(in the rows, 128 means zero)
Rows lie near named flat spaces through zero. A row that begins with a name and a colon came from that space; any other row is followed by the name of its block's space that it lies nearest.
kudog-vumeb: [162 133 142 127 148 107 144 135 126 186 135 114 134 168 151 155 140 106 93 112 125 151 103 95 127]
setes-patip: [133 136 117 100 133 156 114 132 139 142 137 124 135 115 123 152 115 104 110 108 108 138 173 107 112]
tosib-gefo: [145 107 83 149 156 123 94 119 157 147 178 162 123 152 128 174 119 87 109 140 91 94 140 113 109]
por-lir: [135 160 125 113 123 157 160 136 120 162 101 108 136 159 189 137 135 114 91 108 135 139 149 105 137]
por-lir: [129 138 141 142 115 121 174 122 100 153 108 116 107 174 173 144 144 108 116 119 136 137 125 142 139]
reted-dasef: [115 130 121 145 120 121 125 132 134 108 102 117 127 114 122 124 115 147 142 129 121 138 135 144 136]
kudog-vumeb: [103 142 115 116 112 173 128 119 123 106 120 135 105 116 143 106 137 112 138 131 145 97 150 128 147]
gog-mebob: [126 100 117 131 127 127 112 130 139 121 118 130 131 103 115 136 116 120 132 123 123 118 149 139 136]
tosib-gefo: [119 128 148 87 122 145 136 122 106 86 161 147 124 112 101 104 133 145 134 128 132 134 147 165 94]
por-lir: [138 112 120 110 150 139 93 139 151 128 122 114 106 87 96 131 124 97 117 98 122 138 143 113 155]
por-lir: [126 172 124 113 116 158 130 139 139 155 102 108 178 125 161 118 118 153 118 131 138 133 133 69 125]
reted-dasef: [143 102 170 87 123 132 163 122 89 138 151 146 125 141 142 100 165 116 114 123 174 110 109 147 128]
gog-mebob: [138 80 144 121 139 100 78 143 155 128 106 104 139 47 50 130 106 128 152 106 125 152 126 116 151]
kudog-vumeb: [150 94 85 157 155 112 107 132 157 146 145 151 136 152 150 158 120 106 99 135 107 95 131 126 131]
setes-patip: [123 169 153 120 117 133 146 111 104 143 163 134 122 160 127 129 144 128 142 145 131 136 102 104 98]
tosib-gefo: [113 132 114 181 124 122 115 126 142 149 65 89 64 119 135 138 137 78 151 113 138 124 104 100 214]
setes-patip: [141 132 114 125 148 132 121 140 143 136 123 121 124 132 139 129 129 121 102 115 123 134 128 116 141]
reted-dasef: [108 125 98 146 113 141 129 124 133 102 118 142 134 130 146 134 112 137 135 141 114 105 164 156 120]
por-lir: [129 176 117 106 143 157 129 136 136 117 140 123 124 140 141 115 131 140 103 120 117 148 136 112 115]
gog-mebob: [112 156 111 133 121 149 144 117 118 104 148 149 115 160 155 120 135 135 127 147 123 109 137 146 109]
kudog-vumeb: [150 130 115 109 152 126 123 147 146 121 147 138 175 134 136 123 114 167 91 128 112 140 137 130 94]
tosib-gefo: [137 138 115 167 126 95 119 133 150 159 125 130 197 148 145 142 105 175 135 165 116 121 94 86 105]
tosib-gefo: [113 131 132 141 95 149 145 110 110 176 92 108 98 138 158 164 136 61 143 114 140 113 153 101 161]
setes-patip: [124 128 140 105 126 131 111 127 129 110 147 130 138 96 83 129 114 140 143 125 115 147 146 132 100]
setes-patip: [105 89 135 146 91 116 134 109 110 117 120 145 139 111 116 139 117 127 170 149 135 97 149 162 119]
kudog-vumeb: [147 135 141 84 136 142 127 138 129 148 149 130 171 123 128 125 125 141 103 120 131 140 137 100 97]
setes-patip: [132 116 131 153 137 98 127 129 130 118 130 133 122 136 122 112 136 146 137 143 137 122 85 141 141]
reted-dasef: [155 115 89 115 166 149 69 158 190 160 105 112 162 83 131 121 114 116 92 109 131 112 128 53 172]
reted-dasef: [100 156 165 132 107 119 173 116 82 78 120 116 69 143 114 103 148 145 157 124 135 165 116 193 126]
setes-patip: [101 138 90 191 109 118 109 116 148 126 104 125 124 131 130 162 100 125 165 152 97 112 141 120 134]
kudog-vumeb: [114 103 109 137 135 120 95 126 144 70 148 154 124 93 84 109 114 154 152 147 115 110 133 166 118]
kudog-vumeb: [107 126 145 117 97 158 128 107 109 149 119 124 100 107 123 131 142 77 161 125 155 100 139 102 153]
setes-patip: [146 176 122 144 167 107 103 128 150 140 177 127 111 159 102 134 135 136 123 142 100 156 66 80 110]
reted-dasef: [150 114 133 110 147 128 108 143 146 153 119 116 145 105 123 115 133 123 110 114 146 128 109 91 153]
gog-mebob: [140 108 143 119 163 93 81 118 138 87 216 167 112 104 33 108 134 147 155 153 113 129 74 139 90]
gog-mebob: [151 108 121 129 149 119 135 136 132 139 137 141 132 151 157 116 145 126 96 129 143 108 104 132 142]
kudog-vumeb: [127 125 99 139 145 154 116 116 135 130 146 147 66 147 150 123 156 68 117 128 139 81 116 118 170]
tosib-gefo: [119 127 152 86 134 142 137 132 107 65 139 130 89 99 92 85 142 142 128 106 138 153 140 187 126]
por-lir: [140 155 134 80 145 179 143 123 112 149 155 130 75 153 157 119 168 65 88 99 147 122 134 104 146]
tosib-gefo: [140 131 142 96 125 149 143 140 123 154 107 116 156 124 161 107 140 132 103 115 161 124 127 101 144]
reted-dasef: [118 162 110 142 133 150 119 108 128 138 157 136 74 157 133 146 143 79 135 135 115 113 121 101 134]
por-lir: [129 112 135 100 126 150 86 125 144 144 141 135 149 75 94 108 130 114 149 135 154 95 116 71 142]
gog-mebob: [113 153 133 131 116 130 127 111 117 119 159 136 118 137 103 149 120 126 153 141 103 141 139 129 88]
por-lir: [116 223 118 137 139 135 134 143 142 101 118 97 132 149 133 112 114 191 122 131 95 193 113 110 104]
tosib-gefo: [146 107 105 149 135 110 148 118 121 164 149 138 111 185 153 219 112 69 94 109 72 141 188 161 91]
setes-patip: [126 149 99 123 149 145 103 159 166 99 82 94 128 90 122 114 104 152 106 98 108 165 157 126 154]
gog-mebob: [138 117 150 120 132 112 122 129 125 140 135 122 132 115 103 126 132 128 135 124 135 140 108 117 128]
por-lir: [123 136 138 140 130 114 137 118 114 112 145 134 97 145 115 124 140 128 141 135 124 136 106 148 123]
gog-mebob: [134 127 119 138 126 126 135 131 131 154 112 118 135 142 149 157 120 111 114 118 116 134 147 121 129]
kudog-vumeb: [150 95 166 119 144 99 103 112 120 166 175 134 93 116 66 146 151 73 148 122 137 129 80 96 134]
gog-mebob: [98 108 130 126 93 139 112 112 121 111 118 129 126 82 86 155 101 112 173 127 112 125 185 147 112]
reted-dasef: [129 162 111 113 148 149 119 140 143 107 131 118 116 126 126 121 123 137 106 112 108 154 144 126 123]
tosib-gefo: [148 115 104 122 170 123 96 142 158 105 160 148 128 121 112 109 129 140 102 130 119 118 110 130 129]
reted-dasef: [140 71 150 103 106 125 162 117 94 143 152 169 172 145 160 124 142 128 118 145 163 78 140 161 101]
[141 147 127 125 160 130 156 132 113 121 128 106 30 170 141 148 155 70 84 76 106 177 141 171 155]
por-lir
[135 108 86 162 162 103 105 136 157 84 148 153 116 138 121 122 119 150 114 143 101 114 116 169 127]
kudog-vumeb
[136 194 123 142 148 120 128 136 141 145 135 103 123 163 132 144 123 144 114 125 95 180 104 89 111]
gog-mebob
[146 144 136 84 162 151 116 157 144 115 110 100 112 96 121 80 145 135 91 90 149 159 113 110 168]
reted-dasef
[113 120 104 155 112 130 116 120 138 131 113 130 131 122 130 157 108 114 146 136 110 111 157 128 128]
setes-patip
[148 129 139 114 140 134 159 135 114 150 123 127 120 162 176 108 159 117 91 117 159 120 102 125 152]
setes-patip
[147 40 119 116 138 128 130 139 130 121 112 158 140 110 162 90 149 115 99 124 181 58 124 166 178]
gog-mebob
[143 130 103 122 127 154 138 133 137 178 117 130 158 156 191 155 125 100 88 121 129 103 158 92 131]
kudog-vumeb
[139 129 117 88 141 154 113 138 142 119 156 147 168 114 129 114 120 147 102 129 126 118 150 117 99]
kudog-vumeb
[114 128 154 155 107 94 145 117 107 123 117 118 118 133 107 137 125 142 164 138 125 149 110 151 121]
reted-dasef
[131 142 116 118 138 140 133 133 130 115 138 133 126 141 141 127 127 134 107 123 116 135 144 140 115]
por-lir
[125 121 146 152 125 101 153 114 101 123 135 130 78 159 124 137 148 107 141 128 129 136 104 165 136]
por-lir
[133 159 137 129 147 131 112 127 135 146 134 107 82 129 107 126 146 98 131 115 129 149 90 85 156]
reted-dasef
[110 159 148 120 119 128 133 134 121 89 113 111 128 106 103 93 125 176 150 130 133 161 115 141 123]
setes-patip
[134 153 143 137 130 122 133 99 109 171 184 141 89 176 120 164 151 75 140 141 117 124 96 90 107]
reted-dasef
[130 116 107 149 136 115 92 147 167 133 85 104 158 87 114 130 100 148 133 123 119 135 128 101 155]
reted-dasef
[127 148 136 117 135 138 134 128 121 116 135 125 104 134 128 108 144 127 123 123 137 136 113 129 136]
kudog-vumeb
[148 95 144 92 122 131 155 123 104 144 167 163 171 151 153 131 137 131 102 136 143 102 145 148 84]
reted-dasef
[105 92 172 99 73 150 156 120 90 136 74 113 142 80 134 106 136 116 162 116 185 106 157 141 159]
gog-mebob
[150 116 116 111 157 121 119 139 141 116 164 149 151 137 125 125 123 148 95 129 112 130 131 142 98]
tosib-gefo
[100 130 118 144 91 142 140 124 122 121 84 119 144 116 150 135 110 137 151 135 130 116 166 139 134]
kudog-vumeb
[121 123 100 169 133 111 101 113 145 127 152 145 110 138 108 160 116 109 149 149 97 111 124 124 119]
tosib-gefo
[93 191 102 148 96 162 143 121 127 126 93 103 122 144 156 167 100 124 141 124 89 153 191 120 110]
gog-mebob
[129 107 164 114 111 115 162 120 92 124 134 138 130 138 131 113 146 136 135 131 154 125 117 163 118]
reted-dasef
[129 105 117 135 127 114 113 132 141 118 131 138 161 112 113 137 106 150 133 138 113 124 143 141 107]
kudog-vumeb
[144 125 135 103 125 159 169 125 103 177 114 120 100 166 192 145 158 61 84 95 152 116 152 120 156]
por-lir
[108 108 64 127 118 168 101 135 161 81 123 165 183 99 153 120 90 162 120 151 112 71 201 154 106]
kudog-vumeb
[136 157 125 102 136 161 126 140 138 155 107 102 126 123 150 128 132 107 101 101 134 143 142 84 149]
por-lir
[134 109 125 134 127 115 118 136 140 137 113 124 159 112 125 132 114 141 129 130 128 125 130 121 130]
reted-dasef

Each name stands for a flat space through zero: a line, a plane or more. A row that begins with a name and a colon came from that space; any other row is followed by the name of the space it lies nearest, among the names in its block.
moknaru: [126 124 107 117 129 102 115 145 131 142 105 178 111 141 126 116 164 125 103 121 136 123 137 106 132]
moknaru: [91 131 141 112 139 98 152 128 128 88 112 133 129 145 134 147 113 142 127 73 104 152 133 104 152]
tuvkegap: [135 137 148 144 139 200 135 114 114 101 152 78 144 132 191 118 77 129 123 136 110 130 109 139 116]
babbini: [106 139 119 101 136 108 160 122 103 92 131 130 185 130 167 130 154 135 134 95 141 131 125 105 150]
babbini: [125 138 117 96 140 134 124 132 117 110 120 166 157 127 213 101 156 130 71 96 127 138 116 76 131]
makasvil: [139 129 154 125 163 122 162 132 126 148 113 74 141 116 173 133 123 157 180 117 143 82 139 117 126]
tuvkegap: [110 130 131 167 184 143 139 184 117 81 97 98 71 171 138 149 65 125 96 118 61 116 134 149 126]
moknaru: [117 135 138 136 128 178 138 106 115 94 145 104 142 149 175 119 95 130 132 121 115 135 118 130 129]
tuvkegap: [128 129 125 128 129 101 114 133 140 122 134 130 126 99 91 145 136 120 112 134 110 138 123 138 124]
babbini: [126 122 134 166 92 181 129 97 123 125 160 95 115 156 78 132 81 116 178 166 133 137 128 182 125]
moknaru: [112 131 123 135 129 78 137 130 130 104 142 103 145 99 51 169 137 120 153 137 115 131 130 163 137]
makasvil: [93 141 85 113 142 105 148 125 94 82 122 158 174 164 173 114 196 127 135 112 142 95 136 107 153]
moknaru: [144 139 94 155 135 178 95 123 114 114 155 126 140 127 162 101 155 102 101 187 119 92 113 153 104]
babbini: [138 135 94 151 134 176 130 136 92 117 143 120 149 160 166 102 144 111 131 172 146 90 125 154 121]
makasvil: [132 124 162 125 100 167 103 67 166 152 139 127 104 121 152 109 110 145 149 121 125 137 125 105 116]
moknaru: [160 117 149 121 118 140 126 131 141 187 117 128 111 118 137 114 114 140 138 132 157 128 132 115 117]
makasvil: [136 141 135 141 155 163 108 115 135 105 146 93 136 100 183 121 123 127 107 145 93 104 111 129 106]
moknaru: [134 134 112 143 136 128 110 121 130 123 144 114 137 107 119 129 156 117 132 164 120 97 124 150 115]
famafop: [136 130 156 98 126 124 136 97 143 149 131 116 156 95 174 120 139 152 149 102 147 126 124 90 127]
babbini: [154 124 159 88 119 127 113 126 153 166 118 157 127 88 171 112 118 142 76 92 135 172 115 73 119]
babbini: [110 125 144 135 140 82 133 123 151 124 117 105 105 114 76 162 125 141 164 117 105 115 141 138 133]
tuvkegap: [135 127 134 89 72 136 144 75 119 152 159 144 197 112 140 109 156 135 166 118 196 159 120 107 143]
famafop: [124 132 137 93 119 121 111 96 149 133 126 163 141 109 179 108 160 141 106 96 130 139 121 74 129]
tuvkegap: [124 129 117 103 142 109 134 141 122 135 101 166 132 144 177 109 163 139 109 99 142 116 136 84 137]
babbini: [136 130 86 129 126 144 123 162 95 122 125 170 140 158 147 104 151 104 81 146 145 130 124 131 130]
babbini: [133 122 126 132 119 125 115 139 136 140 122 147 103 132 100 129 119 121 109 132 123 145 129 132 125]
tuvkegap: [116 127 145 122 132 120 138 137 132 108 122 125 120 128 121 145 93 132 109 97 105 163 124 121 136]
makasvil: [132 128 142 126 161 100 138 136 141 146 105 104 117 113 146 136 142 150 156 119 125 84 141 114 124]
famafop: [121 141 121 111 144 114 125 134 121 91 138 132 164 98 156 134 143 121 82 113 106 145 110 114 129]
moknaru: [143 117 128 126 101 136 138 148 115 151 129 142 126 140 91 128 100 117 120 133 155 167 127 143 133]
makasvil: [139 127 123 138 97 166 108 127 123 119 156 139 130 124 100 125 96 102 87 150 121 178 108 153 120]
makasvil: [103 122 149 129 152 83 138 136 153 126 91 124 79 142 105 152 116 151 152 90 99 116 150 112 139]
famafop: [144 135 128 139 183 101 150 166 115 127 120 68 149 94 141 149 139 134 146 147 122 73 131 148 118]
famafop: [136 117 113 144 124 116 138 155 117 158 112 134 106 155 83 130 132 123 155 150 154 110 146 152 132]
makasvil: [136 126 108 130 101 143 136 149 98 121 147 143 152 139 92 129 112 102 103 145 149 172 117 156 135]
tuvkegap: [125 119 151 149 133 139 124 136 147 136 111 115 71 147 102 140 78 135 134 122 102 135 137 138 123]
famafop: [125 123 134 120 114 114 142 135 123 130 128 132 134 129 98 140 113 127 131 115 138 158 129 132 139]
famafop: [126 131 113 131 191 62 120 179 140 129 85 131 97 111 131 144 170 135 106 124 95 71 144 115 121]
makasvil: [141 138 112 130 151 138 148 150 94 114 139 101 176 118 165 125 141 120 124 147 142 105 119 141 125]
famafop: [124 126 113 125 139 85 146 173 111 117 118 133 137 124 83 153 129 117 110 123 127 144 131 144 140]
tuvkegap: [133 133 124 118 125 121 119 120 130 125 140 131 150 102 134 127 147 124 116 132 129 131 119 123 124]
babbini: [141 118 133 119 96 120 144 140 118 153 135 135 141 125 76 137 107 121 135 129 162 171 127 144 137]
famafop: [138 128 145 109 118 114 172 136 105 129 147 91 187 98 110 151 105 131 151 116 161 162 119 141 141]
moknaru: [118 139 118 139 150 115 118 126 130 96 139 108 140 105 126 142 147 122 122 141 98 106 122 142 122]
tuvkegap: [124 128 128 164 149 129 120 152 132 106 129 97 93 129 83 154 94 116 120 151 84 121 128 170 118]
[120 130 94 128 132 84 112 145 128 122 121 162 125 123 89 134 177 113 110 141 124 115 134 135 131]
moknaru
[119 126 119 126 114 116 122 95 140 147 124 144 124 141 125 115 172 138 175 134 151 93 143 118 132]
moknaru
[139 134 125 151 128 144 115 97 134 131 159 84 145 99 117 131 146 124 170 176 129 86 123 162 111]
moknaru
[127 132 116 135 128 138 116 112 129 127 135 129 131 131 141 116 152 126 139 146 130 102 129 131 122]
moknaru
[111 136 101 125 139 76 135 156 112 87 136 133 158 107 77 159 153 108 104 130 112 141 123 150 140]
tuvkegap
[125 120 154 121 92 138 120 106 148 136 137 139 110 125 94 134 87 130 123 110 123 184 122 124 131]
babbini
[133 120 111 132 94 132 128 122 118 150 135 151 130 150 89 118 141 117 150 148 164 135 135 145 135]
moknaru
[118 141 149 105 173 102 106 111 164 109 113 124 124 81 202 128 156 152 95 90 79 103 120 72 116]
famafop
[126 130 128 125 128 96 113 132 143 119 135 130 128 92 85 149 133 120 107 129 107 147 121 136 125]
tuvkegap
[87 127 138 130 155 86 144 137 140 96 94 128 90 158 114 153 116 146 144 83 90 121 148 113 147]
makasvil
[129 126 154 129 132 124 120 110 155 138 126 109 109 108 125 137 114 142 142 120 111 125 129 121 120]
babbini
[157 135 107 128 142 132 122 145 111 141 141 119 164 97 152 116 164 116 112 164 147 99 118 138 113]
makasvil
[103 133 130 113 106 155 135 72 126 111 137 144 150 160 183 102 146 143 160 103 145 124 130 97 143]
makasvil
[88 134 105 136 123 133 115 120 123 73 128 164 112 171 124 126 132 115 100 113 93 145 128 127 142]
babbini
[127 135 117 117 136 109 123 134 125 114 134 136 151 105 133 132 152 122 105 127 122 130 120 122 128]
tuvkegap
[169 123 144 115 110 147 116 96 146 198 138 120 143 93 158 100 155 142 163 152 178 100 128 111 109]
makasvil
[193 113 152 126 123 146 111 146 149 223 119 119 103 89 131 109 115 135 126 160 166 117 128 125 97]
moknaru
[112 144 139 138 158 150 119 83 142 95 141 85 139 114 196 122 145 145 157 130 95 74 124 117 116]
moknaru
[146 132 130 143 160 119 94 144 152 133 125 113 102 85 127 136 135 123 93 152 88 103 121 135 101]
makasvil
[91 142 122 128 124 159 147 85 105 66 152 112 171 157 177 121 131 131 153 112 121 125 121 125 145]
babbini
[145 130 137 130 156 114 113 131 149 152 118 109 115 94 146 128 148 139 132 140 118 87 131 119 110]
makasvil
[155 126 142 130 125 197 121 123 124 155 128 127 118 145 202 90 99 133 111 134 142 127 120 109 112]
moknaru
[127 121 88 136 110 119 116 172 109 126 117 188 105 165 76 123 133 97 76 142 133 160 131 146 136]
babbini
[96 122 114 122 132 40 145 160 129 109 104 151 114 134 34 171 144 124 134 102 116 146 146 139 155]
babbini
